Where the symbols take the elements:
jn fe zr
jn za fd
jn gu zc
jn te jt
jn si mg
bs fe th
bs za qp
bs gu cl
bs te hh
bs si gs
tn fe gl
tn za lz
tn gu jh
tn te rp
tn si fm
mg fe zc
mg za jt
mg gu zd
mg te bt
mg si th
jq fe tl
jq za zs
jq gu nl
jq te rz
jq si nq
dg fe cc
dg za ms
dg gu dl
dg te mb
dg si ff
nl fe hf
nl za jq
nl gu lm
nl te nq
nl si cc
cl fe lj
cl za bs
cl gu dc
cl te gs
cl si qd
fm fe jh
fm za rp
fm gu qn
fm te qs
fm si fc
zc fe jm
zc za jn
zc gu hp
zc te mg
zc si zd
qp fe bt
qp za lj
qp gu bs
qp te dc
qp si hh
zr fe fc
zr za rr
zr gu jm
zr te jn
zr si zc
lm fe zs
lm za nl
lm gu rz
lm te cc
lm si mj
jh fe qc
jh za tn
jh gu zt
jh te fm
jh si qn
hf fe gs
hf za tl
hf gu zs
hf te nl
hf si lm
fc fe qn
fc za qs
fc gu bl
fc te zr
fc si jm
zt fe lz
zt za jh
zt gu rp
zt te qn
zt si ns
gs fe cl
gs za hh
gs gu qd
gs te hf
gs si zs
hh fe bs
hh za dc
hh gu gs
hh te tl
hh si hf
mb fe dg
mb za sm
mb gu ff
mb te qc
mb si lz
sm fe ms
sm za dl
sm gu mb
sm te gl
sm si qc
rg fe jt
rg za zd
rg gu bt
rg te lj
rg si qp
lz fe ff
lz za qc
lz gu tn
lz te zt
lz si rp
nq fe nl
nq za rz
nq gu cc
nq te ms
nq si dg
ff fe dl
ff za mb
ff gu gl
ff te lz
ff si tn
jm fe bl
jm za zr
jm gu fd
jm te zc
jm si hp
cc fe lm
cc za nq
cc gu mj
cc te dg
cc si dl
rr fe qs
rr za bl
rr gu zr
rr te fd
rr si jn
qd fe dc
qd za gs
qd gu tl
qd te zs
qd si jq
zd fe hp
zd za mg
zd gu rg
zd te th
zd si lj
hp fe fd
hp za zc
hp gu jt
hp te zd
hp si rg
zs fe qd
zs za hf
zs gu jq
zs te lm
zs si rz
qs fe fm
qs za ns
qs gu fc
qs te rr
qs si zr
ns fe rp
ns za qn
ns gu qs
ns te bl
ns si rr
tl fe hh
tl za qd
tl gu hf
tl te jq
tl si nl
dl fe mj
dl za dg
dl gu sm
dl te ff
dl si gl
rp fe tn
rp za zt
rp gu fm
rp te ns
rp si qs
qn fe zt
qn za fm
qn gu ns
qn te fc
qn si bl
fd fe rr
fd za jm
fd gu jn
fd te hp
fd si jt
dc fe qp
dc za cl
dc gu hh
dc te qd
dc si tl
th fe zd
th za bt
th gu lj
th te bs
th si cl
gl fe sm
gl za ff
gl gu qc
gl te tn
gl si jh
rz fe jq
rz za lm
rz gu nq
rz te mj
rz si ms
bl fe ns
bl za fc
bl gu rr
bl te jm
bl si fd
bt fe mg
bt za rg
bt gu th
bt te qp
bt si bs
ms fe nq
ms za mj
ms gu dg
ms te sm
ms si mb
mj fe rz
mj za cc
mj gu ms
mj te dl
mj si sm
jt fe jn
jt za hp
jt gu mg
jt te rg
jt si bt
lj fe rg
lj za th
lj gu qp
lj te cl
lj si dc
qc fe mb
qc za gl
qc gu lz
qc te jh
qc si zt

In the rows, 39 means zero.

The rows follow the links: the fewer symbols apart two elements are, the more alike their rows tend to be.

Each row is also shifted at random along 3 hidden directions that mean nothing.

Some elements, each with a row of numbers:
rp: 45	36	36	36	41	38	41	29	36	37	34	39	32	38	44	31	49	34	39	35	37	28	41	48	45	35	70	42	33	37	44	34	39	39	40	35	44	29	41	32	33	38	44	49	30	38	50	39
fm: 69	38	34	40	43	38	39	31	32	32	38	37	37	42	45	45	30	43	41	33	37	46	38	42	46	37	16	36	35	40	38	41	44	41	37	44	41	49	40	32	38	39	40	32	40	35	32	35
gs: 33	43	43	40	36	43	35	49	46	44	42	45	43	42	33	40	45	39	35	41	38	35	39	33	32	43	45	40	44	41	38	35	34	36	43	34	35	37	37	47	42	40	41	47	41	42	44	41
qc: 51	40	37	42	39	35	45	38	36	38	33	37	33	36	41	40	35	38	44	38	42	41	35	40	41	31	26	37	41	42	42	42	41	43	42	42	38	41	43	37	39	31	36	36	31	37	33	39
zt: 26	35	37	37	41	35	45	29	35	37	33	35	30	34	43	30	47	33	41	37	40	30	40	48	44	32	67	41	35	36	45	36	39	41	39	37	44	28	42	32	33	34	41	45	28	38	46	39
lm: 58	39	44	39	40	41	39	45	46	45	39	41	37	41	32	41	42	39	38	43	41	34	41	32	31	39	46	38	43	40	40	35	34	38	41	38	42	36	39	48	41	35	44	44	37	43	43	38
gl: 56	45	38	41	39	39	42	40	41	39	33	48	31	43	40	42	44	39	40	34	39	35	34	38	40	31	37	38	40	44	44	35	38	41	46	37	36	42	43	39	39	31	44	49	29	38	43	41
lz: 35	37	36	41	39	31	47	35	33	37	33	30	32	32	42	39	28	38	47	40	44	46	35	40	42	30	20	36	42	39	41	47	44	44	39	46	39	41	42	35	39	30	31	27	32	37	26	37
jn: 48	40	35	42	39	42	36	33	34	36	44	39	45	36	44	36	41	38	35	34	34	36	41	46	45	46	43	39	37	41	36	38	41	35	43	36	38	37	36	32	36	49	38	41	44	36	40	40
mj: 62	41	42	38	40	39	38	46	44	40	36	45	35	46	34	47	36	43	40	40	41	43	36	31	33	34	26	38	40	40	40	38	36	41	37	41	38	46	41	46	43	31	43	40	37	40	38	38
bt: 41	36	39	38	41	43	33	36	39	39	46	38	47	39	39	37	41	39	34	39	35	37	44	40	39	48	48	40	37	37	34	36	38	34	37	38	42	36	35	39	38	50	42	39	49	40	42	38
nl: 41	39	44	40	41	40	39	46	45	44	38	40	37	41	32	44	38	40	39	43	41	38	39	31	31	37	32	36	45	41	40	36	36	40	41	40	41	41	40	48	42	34	43	41	37	42	38	37
rr: 34	41	34	38	38	40	37	33	33	33	40	44	40	42	46	39	40	40	38	31	35	40	37	46	47	39	38	40	32	39	39	38	42	38	39	37	36	43	39	31	37	43	39	41	40	35	41	41
nq: 41	28	44	34	37	30	45	42	40	44	36	20	37	26	32	29	32	34	45	53	49	43	41	35	31	36	48	40	44	30	40	48	38	42	29	45	44	29	40	44	40	33	26	23	38	44	31	36
zc: 25	38	35	41	39	40	38	32	34	37	43	36	44	34	44	35	39	37	37	36	36	37	42	45	45	44	43	39	38	40	36	40	41	37	42	38	39	36	36	32	36	47	37	38	42	37	38	39
jt: 28	40	36	42	41	42	36	33	35	37	44	38	45	38	43	41	37	40	36	35	35	38	42	42	43	45	33	36	39	41	35	38	41	36	43	40	40	41	36	35	37	48	41	38	45	37	36	38

Where do the symbols, taken in turn from left to right, take each start?
Answers are names.
48	38	44	40	36	39	38	47	44	45	43	36	45	34	33	37	38	38	38	46	41	39	40	33	31	44	39	39	47	39	35	42	36	37	40	39	38	34	36	46	43	42	34	35	43	42	36	40
fe si: tl
41	43	44	41	41	43	38	47	47	44	39	46	37	44	32	46	42	41	37	40	40	35	39	31	31	38	36	37	45	44	40	33	34	38	45	37	40	41	39	48	42	34	48	48	36	41	42	38
za za: hf
29	43	34	41	39	42	36	34	34	33	41	46	41	43	46	41	41	41	37	30	33	39	37	45	47	41	34	39	34	42	38	37	41	37	42	37	35	44	38	31	37	44	40	43	41	35	40	41
si fe za: jm
23	35	35	40	41	30	47	31	31	36	32	28	31	31	43	37	30	37	47	40	43	44	37	43	44	30	27	36	40	37	42	46	44	45	37	46	42	39	42	33	37	31	32	27	31	37	28	36
te fe si: qn
56	38	44	38	40	40	39	45	47	45	37	42	35	41	32	39	45	37	38	43	41	33	41	33	31	37	53	40	42	39	41	34	34	39	39	37	42	35	40	48	40	34	45	47	35	43	47	38
si fe si: dg
24	37	37	40	42	41	36	34	36	37	45	35	45	38	41	41	34	40	37	38	36	41	43	40	41	46	31	37	39	39	34	39	41	36	39	41	42	41	36	36	38	47	40	34	47	38	35	36
si za fe za: mg
39	40	39	39	42	44	31	40	39	37	46	42	47	45	39	46	34	44	35	37	35	44	41	36	38	47	23	37	37	40	33	37	39	35	37	40	39	48	35	41	40	47	42	36	51	38	37	37
gu te si: qd
38	37	44	41	38	37	41	46	43	45	40	32	40	33	32	40	33	39	41	47	44	42	40	31	31	39	28	36	48	40	37	43	37	40	40	43	40	37	38	47	43	36	35	32	40	42	31	37
te gu fe: jq
83	38	39	40	36	34	44	41	36	40	36	32	37	32	39	37	31	38	43	43	43	45	36	38	39	35	26	38	43	38	39	46	41	42	39	43	37	39	40	39	41	34	30	29	36	39	29	39
gu te za: lz
59	44	39	41	37	38	42	43	41	39	34	46	33	43	38	43	40	41	41	37	41	40	33	36	38	31	30	39	40	42	42	39	38	42	42	38	35	44	42	41	41	30	41	43	32	38	39	41
gu za gu fe: dl
20	38	38	38	41	43	34	35	40	39	44	40	44	40	40	37	44	38	34	37	35	33	44	42	40	46	54	40	36	38	37	34	38	35	39	37	42	35	36	38	36	47	44	45	45	39	46	38
te te fe: lj
17	37	35	42	40	38	39	33	32	36	43	32	44	33	43	39	31	39	39	38	37	43	41	43	44	44	25	36	40	40	35	43	43	38	40	42	40	41	36	33	38	46	34	30	44	36	29	37
te gu za: zd
59	36	34	38	42	36	40	30	32	33	38	35	38	39	45	39	33	40	41	35	38	43	39	44	46	37	30	38	33	37	38	41	43	40	35	43	41	43	39	31	36	40	37	32	40	35	34	37
za gu za: fm
54	44	43	43	38	42	36	49	45	44	43	44	43	42	33	47	36	42	36	41	39	41	38	30	31	42	21	36	47	44	36	38	36	37	45	39	36	44	37	47	44	39	41	40	43	40	35	39
fe fe te za: dc
31	42	41	39	37	43	33	47	43	40	44	45	45	44	35	45	37	43	36	40	37	44	38	32	34	44	25	39	40	40	35	39	37	36	37	38	35	46	36	45	43	43	40	38	48	39	37	40
gu te: qd
50	37	43	37	39	37	40	45	44	42	35	39	34	42	33	41	38	40	41	43	43	41	38	33	32	34	38	39	41	37	41	39	36	41	35	40	40	40	41	46	41	31	40	38	36	41	40	38
fe fe: zs
22	42	39	39	41	45	32	42	41	37	44	46	45	48	37	47	37	45	35	36	35	43	40	34	38	45	25	38	36	40	35	36	38	36	37	39	38	49	36	42	41	44	45	40	48	38	40	38
si te za: gs
47	45	44	42	39	45	36	49	48	45	41	50	40	45	33	44	46	40	34	39	37	32	39	31	31	41	42	38	45	45	39	32	33	36	47	35	38	39	38	48	42	38	48	52	38	42	46	40
fe si gu: jq
